sipav: [156 120 151  88 137  82]
Kul: [108 102 173 126 107  71]
Dufe: [ 87 129 176 143 112  75]
solav: [127 131 150 121 123  99]
tam: [ 89 139 184 156 123  59]
garu: [111 100 142 114 118 158]
medeb: [ 99 158 142 118 114 111]
kora: [141 111  99 142 141 102]
git: [117 117 146 140 108 110]
Remor: [153 129 124 131 100 115]
tisez: [145 129 133 105 145 112]
semo: [ 99 131 127 150 123 122]
len: [127] => 1
next: [111  99 142] => [141 102]
order: [100 142 118 114 111 158] => garu
len: [ 87 129 176 143 112] => 5
order: [ 99 127 131 150 121 123] => solav
all tisez: [145] => 1 5
all Remor: [115] => 6

zolu: [121 156 129 110 120 108 136 111]
Zekis: [110 116 171 125 134 136 148 149]
zituv: [163 128 100 136 187 117  89 100]
dem: [136 117 128 101 187  89 100 163]
kif: [117 112 137 144 124 181 130 125]
tiseg: [117 128 101 136  89 187 140 122]
busus: [133 100 139 153 147 136 113 170]
Ged: [108 118 162 104 134 110 137 126]
order: [163 100  89 187 101 128 117 136] => dem
asked: [136 117 128 101 187  89] => dem
all busus: [170] => 8
len: [136 117 128 101 187  89 100 163] => 8

gaku: [136 111 107 139  99 105 114 162 132]
Divod: [159 109 125 161  68 191 198 132  80]
mut: [133 114 176 127 136 112 112 125 140]
lila: [152  48  34 154 134 115 188  70 164]
Fikup: [114 133 126 177  73 172 150 163 143]
pef: [124 105 174  99 133 104  66 103 165]
all Divod: [161] => 4
next: [133 114] => [176 127]
next: [ 99 105] => [114 162]

faf: [120 149 120 101 120 112 142 148 178 152 115]
Bovi: [157 156 100 120 176 157 140 146 107 157 144]
dadol: [108 101 156 145 116  93 124 150 146  92 135]
Naki: [126 124 148 153 158 121 110 118 116 103 148]
kipi: [116 114 134 133 127 101 134 125 138 114 139]
Luti: [109 144 161 158 143 120 141 109 101 114 135]
lom: [100 147 203 135 116 124  93 150 144 103  90]
next: [116 124  93 150] => [144 103]
next: [109 101] => [114 135]

papil: [113 155  99 111]
banuz: [ 99 111 112 155]
rimav: [113  78  99 111]
order: [111 113 155  99] => papil
asked: [113  78  99 111] => rimav
len: [113  78  99] => 3

zeru: [107 160 134 146  59 150]
bezub: [103 128 156 160  89 157]
dugad: [125 156 160 142 111 129]
lugid: [156 160  88 103 128 157]
next: [128 156 160] => [ 89 157]
next: [156 160  88] => [103 128]
order: [ 89 157 156 160 103 128] => bezub
asked: [160 134 146] => zeru

Lero: [146  90  92 113 186]
nulo: [ 92  90 142 146 146]
Vabi: [146 146 142  92  91]
zovuz: [110 146  90  92 113]
pesi: [111  50  50 151  95]
tabon: [ 90  92 113 186 155]
rufut: [151  95 142 146  90]
len: [146 146] => 2
asked: [110 146  90  92] => zovuz
len: [ 90  92 113 186 155] => 5
len: [146  90  92] => 3
all pesi: [111] => 1
order: [146 146 142  90  92] => nulo

Famuk: [121 141 131  90 103 120 118 152 160 155 150 119]
Bosev: [ 66 166  71  89  93  85  98  69 177 191  92 122]
Boreg: [140  89 141 195 144  96  97 148 120 126 110  89]
tur: [178 149 146 118 133 159 126  97 150 152 121 146]
Kudo: [124 118  83 121 153 139  76 149 105 114 104 164]
zisi: [141 108 119 149 144 130 100 124 120 129 105 140]
leb: [192 134 130 162 144 148 105  84 141 142 141 138]
rerol: [120 151 136  71 113 148 129 158 129 141 164 149]
vubas: [182 126 137 170 138 134 119  93 145 140 100 121]
Kav: [162 162 150  90 111 127 146 140 155 139 156 140]
Gere: [165 109 148 175 149 138 129 121 113 108 115 127]
Bozim: [152  77 185 202  97 106 117 157 131 166 153  75]
all Boreg: [126] => 10
all leb: [141] => 9 11

Zot: [147 108 168 117 150 173 124 107 152 135 135]
nudat: [111 141 149 111 161 144 120  92 154 114  93]
Taz: [150 145  92 141 139  75 165 163 148 146  83]
fava: [148  85 195  77 189 213 125  90 209 148 121]
tibe: [186 121 135 154 144  92 120 114  93 161 111]
mezot: [145 102 138 102 145 134 134 123 162 140 114]
lupav: [ 90 187 211 173 216 156  96 103 149 160  83]
siga: [139  96 168  92 164 180 123 106 178 141 120]
vofim: [186 121 135 161 167 112 150 133 122 144 109]
next: [216 156  96 103 149] => [160  83]
asked: [111 161 144 120  92 154 114  93] => nudat
asked: [161 167 112] => vofim
all nudat: [161] => 5
len: [147] => 1
len: [139  96 168  92 164 180 123 106 178 141] => 10
all mezot: [140] => 10

rarav: [120 141 119 179 112 134 168 142 165 147 123 163 145 194 152 117 136 165
 125 181 161 152 150 131 130 170 131 149 128 148 108 128 119 164 132 134
 162 181 125 140 130 153 139]
riva: [118 125 126 158 118 126 105 104 128 145 127 119 117 135 154 121 137 130
 109 100 139 126  92 116 129 117 120  94 100 150 125 127 125 102 111 114
 128 153 109  69 140 103 106]
sol: [103 121 104 155 116 125 159 102 161 143 128 149 108 153 148 140 133 128
  83 181 148 103 121 118 128 143 128 147 154 129 110 124 124 193 158 114
 114 155  81  91 112 159 161]
ruka: [123 148 126 116 125 144 179 128 145 115 135 157 112 153 110 135 109 158
 135 186 119 109 165 146 127 167 150 170 159  90 124 109 129 164 152 149
 123 127 123 162 104 173 162]
gub: [148 142 143 131 123 137 150 147 136 123 139 140 141 151 121 114 120 141
 158 153 119 150 162 156 122 148 126 130 107 128 132 138 122  98 105 142
 156 137 154 153 128 149 127]
pone: [118 128 133 173 118 124 132 156 148 152 122 134 161 158 155 119 135 130
 142 143 165 170 143 119 134 129 116 118 116 158 110 126 123 138 120 122
 165 170 145 146 141 126 119]
nipa: [105 121 115 147 112 133 136  67 142 145 137 126  76 130 149 138 139 117
  81 148 130  81  96 114 126 121 123 109 136 112 110 135 127 144 143 103
  87 148  66  39 106 144 143]
Toko: [133 104 131 119 154 106 121 179 129 126 122 121 179  99 126 136 111  83
 141 141 137 164 155 131 130 101 114 124 148 160 139 113 131 166 140 125
 156 107 161 193 148 135 142]
saras: [115 126 108 153 120 134 121  88 134 139 128 133 103 144 151 134 138 148
  86 115 138 102  81 116 131 138 141 120 126 144 129 124 129 137 134 122
 114 153  87  61 134 116 125]
Purid: [107 131 101 115 114 120 117 101 118 122 109 133 104 131 117 124 135 147
  98 100 127 100  95 105 124 140 130 144 133 111 116 113 123 140 137 123
 103 114  99  98 111 104 119]
gidon: [103 106 114 132 133 108 125 122 138 140 120 122 127 110 138 137 129  91
  97 143 142 118 120 107 126 106 107 132 149 136 114 115 125 177 152 101
 114 124 103 109 121 133 146]
len: [105 121 115 147 112 133 136  67 142 145] => 10
all ruka: [123] => 1 37 39
asked: [138 122  98 105] => gub

fud: [184 169 116  55]
vike: [148 152 154 142]
vaz: [148 128 158 159]
Lita: [102  95  94 165]
asked: [148 152 154 142] => vike
asked: [102  95  94 165] => Lita
order: [128 148 158 159] => vaz

mem: [128 165  77 126 186]
zuf: [ 96 172 136 113 148]
rak: [ 91 194 128  84 116]
Lufo: [136 143 143 136 143]
nuneb: [121 144 148 162 128]
lika: [102 166 122 151 117]
Kipu: [128 109 133 128  94]
bobag: [121 184  91 104 148]
biba: [117 123 124 203 144]
malo: [102 166 103 118 105]
next: [123 124] => [203 144]
next: [121 144] => [148 162]
len: [128 109 133] => 3
all Lufo: [143] => 2 3 5
asked: [102 166 122 151 117] => lika
next: [143 143] => [136 143]
all zuf: [96] => 1

Faz: [146 155 136 113 148 100 117 113 129 173 182 122 138 161 113 113 154 123
 154  83 123  97 154 121 168]
rosar: [177 180  95 166  94 183 109 143  88  91 132 140 108 112 146 116 123 174
 203 156 101 103 123 126  51]
Tizev: [117 161 113 168 174 113 148  83 100 123 154 146 138 182 122 154  97 121
 172 136 129 155 123 143 154]
next: [136 113] => [148 100]
asked: [154 123 154] => Faz
order: [ 83  97 100 113 113 113 113 117 121 122 123 123 129 136 138 146 148 154
 154 154 155 161 168 173 182] => Faz
len: [146 155 136 113 148 100 117 113 129 173 182 122 138] => 13
all Faz: [113] => 4 8 15 16

Pozo: [119 205 187 136 151 127 110]
tozes: [148 160 160 145 164 119 140]
sus: [123 169  81 106 137  92 151]
Duris: [148 160 160 145 164 119 108]
Negu: [165 205 187 126 151 127 110]
next: [123 169  81] => [106 137]
all tozes: [164] => 5

pasog: [200 184  96 173 112 181 168 131 147  95 168  69 107  82 106 144 123]
Rulos: [132 178 149 146 203  86 150  86 153  33  89 161 107 156 133  75 172]
Tav: [157 144 106 116  90 152 124 153 126 153  61  72 200  96 117  88 110]
tazu: [146 151 128 135 126 139 139 130 114 129  94 110 162 114 115 108 132]
vudus: [122 163 173 184 198 128 170  97 157  48 154 176  74 156 127 134 179]
sozi: [ 98  99 127 116 117 112 111 107  85 132 133 133 106 119 108 137 117]
rivi: [153 175 142 175 172 142 171 116 163  65 157 141  91 135 128 132 159]
luzuv: [153  99 102  79  91 105  63 125 181 146  88  92 154 149 163 100 114]
Veteb: [ 76 104 181 139 155 128 136 144 133 143 112 184 148 163 140 132 153]
asked: [144 133 143 112 184] => Veteb
asked: [ 82 106] => pasog
order: [ 85  98  99 106 107 108 111 112 116 117 117 119 127 132 133 133 137] => sozi
all vudus: [127] => 15

nim: [ 72 169 102 101 175 131 117 155 139 131 157  93 164  77 133 140  94 105
 143]
Ran: [ 55 179 136 141  76 147 141  71 141 129 134 179  37 154 150 108 133 128
 141]
nanaf: [131 155 131  94 175 105 117 101 157 140 140 169 164 133  77 143 102  72
  93]
Bitu: [115 108 151 174 178 160 123  98 103 104 120 134 164 195  70 115 125 102
  93]
kof: [141 105 117 155  76 164 141 121 107 114 130  78  55 179 137 103 133 132
 130]
Demav: [157 126 165 143 105 143  57  91 141 106 142 113 155 170 124 105 129  95
  73]
order: [ 72  77  93  94 101 102 105 117 131 131 133 140 140 143 155 157 164 169
 175] => nanaf
next: [179 136 141] => [ 76 147]
all Ran: [134] => 11
next: [ 55 179 137] => [103 133]
all Ran: [179] => 2 12
next: [164  77 133 140] => [ 94 105]

Bige: [133 129 124 118 126 113 141 122  87  92 142 153 118 144 100 120 163 130
 127 118 164 112 139 162 128 140 155 135 127]
zava: [160 125 148 115  76 132 119  35 122 104 111 151 124 130 149 173  85 159
  98 140  74 100  72 197 113 132 135 103 175]
Kupu: [151 127 160 114 142 129 143  83  94 125 142 190 125 142 165 148  96 142
 102 191  79  90  71 174 159 105 168 124 172]
Dud: [113 111 156 105 128  92 151 144  69  49 134 176 143 132 106 117 182  91
 162  90 156 109 164 162 154 111 149 166 103]
lop: [125 138 129 126  95 115 111 126 143 110 141 127 125 139 134 151 147 152
 107 124 144 152 108 107 131 133 145 113 168]
lalap: [ 93 124 112 166 128 122 145 134 153 127 155 120 111  82 128 137  89 119
 136 103 110  98 152 111 156 126  87 129 157]
gel: [141 115 133 127 109 154 119  99 131 144 100 149  97 153 117 105  88 144
 113 182  81  65  97 175 126 131  97 138 127]
nuza: [ 68 164  38 142 106 123  58 204 201 146 155 109 104 169  71 121 116 142
 119 130 103 102 101 151 146  88 160 167 132]
Liv: [121 125 119 133 142 122 112 142 132 119 137 105 114 131  96 111 152 125
 145  94 137 125 161 119 109 145 107 140  96]
geziz: [141 115 133 127 109 154 119  99 131 144 100 149  97 153 117 105  88 144
 113 182  81  65  89 175 126 131  97 138 127]
fusuf: [126 112 119 124 145 120 129 134  98  93 137 111 128 128  82 111 166 122
 153  89 155 103 157 152 110 156 128 136  87]
all Kupu: [142] => 5 11 14 18
order: [128 166 124  89 111 134 153 145  87 128 155 119 152 137 156 128  93 126
 111 120  98 129 112  82 103 122 136 157 110] => fusuf

tati: [202 150 150 122 130 114 139 149 162]
Degi: [111 100 118 125 144 132 153 132 200]
Kab: [ 92 202 152 150 172 152  56 125 139]
gusu: [218 116 129 122 111 107 190 132  80]
veki: [101 182 151 129 124 109  97 145  84]
tigun: [112 156 157 128  82  79  87 130  94]
asked: [ 56 125 139] => Kab
asked: [202 152 150] => Kab
len: [ 92 202 152 150 172 152  56] => 7

nusa: [166 102 139 125  91 140 172 169 125 107 140 109 101 101  88 182 119 100
 118 158 127 113 171 168 136 128 158  96 114 103 121 150 152 128  88 107
 176 120  92  87 141 144 168 146 147 103 101 157 140 134 100 106  79 172
  91 144 129 181 121 117 168  60 125]
Pepi: [113 109 194  78 186  91 145 190 172 133 136  61  97 143 131 153 139 120
 130 128 104 149 126  68 194 221 126  91 104 154 162 163 126  61  78  88
  99  77  94 118 147 216 186  75 149 122 167 126 172 154 144 116 108  99
 183 104 141 134  97 116 177  82 175]
Vifov: [ 77  94 194 160 107  99 104  82 136 118  61 216  97 172 126 122 147 139
 131 109 186 149 144  78 172  99  68 175 186 221 163 156 175 134 167 104
  97 153  91 190 128 116  75 183 162 149  78 116 113 141 143 145  91  61
 177 133 154 108 104 120 154 130  88]
order: [175  82 177 116  97 134 141 104 183  99 108 116 144 154 172 126 167 122
 149  75 186 216 147 118  94  77  99  88  78  61 126 163 162 154 104  91
 126 221 194  68 126 149 104 128 130 120 139 153 131 143  97  61 136 133
 172 190 145  91 186  78 194 109 113] => Pepi
len: [166 102 139 125  91 140 172 169 125 107 140 109 101] => 13
len: [166 102 139 125  91 140 172 169 125 107 140 109 101 101  88 182 119 100
 118 158 127 113 171 168 136 128 158  96 114 103 121 150 152 128  88 107
 176 120  92  87 141 144 168 146 147 103 101 157 140 134 100 106  79 172
  91 144 129 181 121 117 168  60 125] => 63
all Pepi: [126] => 23 27 33 48
len: [166 102 139 125  91 140 172 169 125 107 140 109 101 101  88 182 119 100
 118 158 127 113 171 168 136 128 158  96 114 103 121 150 152 128  88 107
 176 120  92  87 141 144 168 146 147 103 101 157 140 134 100 106  79 172
  91 144] => 56

